Below are the code and all the weights of a small trained network. Each question names an input and a target symbol and asks about switching units off, where a switched-off unit gives its printed mean instead of its output.

import numpy as np


def w(rows, s, z=0):
    codes = np.array(rows[::2]) - 128.0
    scale = np.full(codes.shape[1], s)
    scale[-1] = z or s
    return codes * scale


def norm(h):
    return h / np.sqrt((h * h).mean(-1, keepdims=True) + 1e-5)


def f(y):
    return np.maximum(y, 0)


def softmax(a):
    e = np.exp(a - a.max(-1, keepdims=True))
    return e / e.sum(-1, keepdims=True)


def log_softmax(a):
    a = a - a.max(-1, keepdims=True)
    return a - np.log(np.exp(a).sum(-1, keepdims=True))


def net(x, mask):
    ids = ['αβεπστψω'.index(c) for c in x.split()]
    T = len(ids)
    res = E[ids] + P[:T]
    q, k, v = (norm(res) @ M[0].T for M in (Q, K, V))
    z = softmax(np.where(np.tri(T) > 0, q @ k.T / 2**0.5, -1e9)) @ v
    res = res + np.where(mask[0], z, O[0][:, -1]) @ O[0][:, :-1]
    y = f(norm(res) @ A[0][:, :-1].T + A[0][:, -1])
    res = res + np.where(mask[1:9], y, B[0][:, -1]) @ B[0][:, :-1]
    return log_softmax(norm(res)[-1] @ U[:, :-1].T + U[:, -1])


Q, K, V, O, A, B = {}, {}, {}, {}, {}, {}
E = w([
[28,106,81,96,182,90],'α',
[105,137,105,163,220,88],'β',
[88,121,118,99,167,140],'ε',
[120,122,120,139,203,127],'π',
[199,167,140,179,186,140],'σ',
[189,149,128,160,224,162],'τ',
[98,167,122,162,116,77],'ψ',
[121,108,87,125,255,141],'ω',
],0.016)
P = w([
[192,52,146,96,97,57],'0',
[59,251,129,117,140,195],'1',
[242,78,111,97,126,84],'2',
[86,111,144,214,96,176],'3',
[149,141,235,27,176,32],'4',
[88,163,143,232,151,79],'5',
[198,92,89,70,175,16],'6',
],0.013)
Q[0] = w([
[79,180,175,69,169,142],'H1',
[184,137,3,123,108,82],'H1',
],0.023)
K[0] = w([
[108,179,51,96,157,124],'H1',
[94,2,168,200,121,164],'H1',
],0.021)
V[0] = w([
[96,178,149,122,6,73],'H1',
[194,122,207,134,95,173],'H1',
],0.019)
O[0] = w([
[198,155,12,146,134,73,55],'H1',
[141,219,197,110,143,60,4],'H1',
],0.011,0.0035)
A[0] = w([
[70,128,126,207,134,221,121],'N1',
[187,89,142,35,144,46,64],'N2',
[108,43,123,124,136,71,154],'N3',
[173,135,165,164,63,126,41],'N4',
[88,150,80,169,4,94,3],'N5',
[133,122,142,216,87,166,67],'N6',
[49,126,60,237,138,223,155],'N7',
[213,62,65,83,103,64,114],'N8',
],0.019,0.0065)
B[0] = w([
[118,122,46,144,92,58,224],'N1',
[148,136,65,137,15,129,181],'N2',
[197,123,139,142,166,149,187],'N3',
[166,122,68,117,125,140,136],'N4',
[217,41,157,182,165,79,168],'N5',
[167,112,123,111,207,159,162],'N6',
[91,255,163,190,85,125,251],'N7',
[52,124,117,43,177,106,235],'N8',
],0.025,0.013)
U = w([
[7,218,125,131,115,131,77],'α',
[176,137,114,222,172,55,116],'β',
[209,98,89,126,134,172,147],'ε',
[151,48,167,140,167,98,199],'π',
[198,168,173,55,47,66,4],'σ',
[103,151,245,69,174,124,150],'τ',
[101,94,85,53,160,48,165],'ψ',
[43,46,141,161,105,149,189],'ω',
],0.011,0.0031)

Each question gives the input, a string of symbols that net reads in full, and the target symbol t.
The units are the heads (2 rows each of Q, K, V and O) and the neurons (one row each of A and B). Each row of codes is followed by its name. A weight is (code - 128) times the scale printed after its matrix; where a second scale follows, it is the last column's (O, A, B and U).
mask holds one flag per unit, heads first, then neurons. A switched-off unit (its flag False) gives its mean, the last column of its rows in O or B, instead of its output. The means were averaged over made-up inputs and are rounded, as every weight is.
A unit's drop is (log p(t) with every unit on - log p(t) with that unit switched off) / (log p(t) with every unit on - log p(t) with every unit switched off).
The circuit of an input: a set's keep is (log p(t) with only the set's units on - log p(t) with every unit switched off) / (log p(t) with every unit on - log p(t) with every unit switched off). Starting from all 9 units, units are removed one at a time, each time the one whose removal leaves the highest keep (on an exact tie, the one counted first), for as long as the keep stays at least 0.8.
units of the circuit, in order: the units of the circuit, biggest drop first
most important unit: the unit with the biggest drop
top k neurons: the k neurons with the biggest drops, biggest first
drop of u: that unit's drop, to one decimal
input τ τ ψ ψ ω ψ τ, target ψ: most important unit => N8
input π σ β τ β, target σ: top 4 neurons => N2; N8; N7; N1
input β σ ψ ψ π, target σ: top 2 neurons => N2; N8
input β π σ τ β, target π: top 3 neurons => N7; N8; N3
input ω σ ε σ ψ, target σ: top 3 neurons => N8; N7; N2
input τ ε ψ ψ τ, target ε: top 2 neurons => N7; N8
input π ψ β, target π: top 3 neurons => N7; N8; N2
input τ τ ε ω β, target τ: units of the circuit, in order => H1; N1
input ψ τ ε σ ψ ψ ψ, target σ: top 3 neurons => N7; N8; N2
input σ σ σ α ψ ψ σ, target α: top 3 neurons => N7; N8; N5
input ψ ψ ψ ψ ψ, target ψ: units of the circuit, in order => H1; N8
input ω σ β, target ω: top 2 neurons => N7; N8
input ω β σ, target ω: units of the circuit, in order => H1; N7
input β β τ ψ ε, target β: units of the circuit, in order => N8
input π ε ε, target π: units of the circuit, in order => N7; H1; N8
input ψ σ π α τ, target σ: top 2 neurons => N2; N8
input β π ψ β σ, target π: top 2 neurons => N7; N8
input ψ τ ψ ψ σ, target τ: top 2 neurons => N7; N1
input ε ψ π, target ε: top 2 neurons => N7; N3
input τ ψ ψ ψ τ, target ψ: most important unit => H1
input τ ω ψ ψ σ, target ω: top 4 neurons => N7; N8; N5; N1
input α ψ ψ, target α: drop of N7 => 2.2
input σ β ε, target σ: drop of N3 => 0.0
input ψ σ β β ω, target σ: drop of N8 => 0.5
input α ω ψ β ψ, target ω: drop of N7 => 0.4
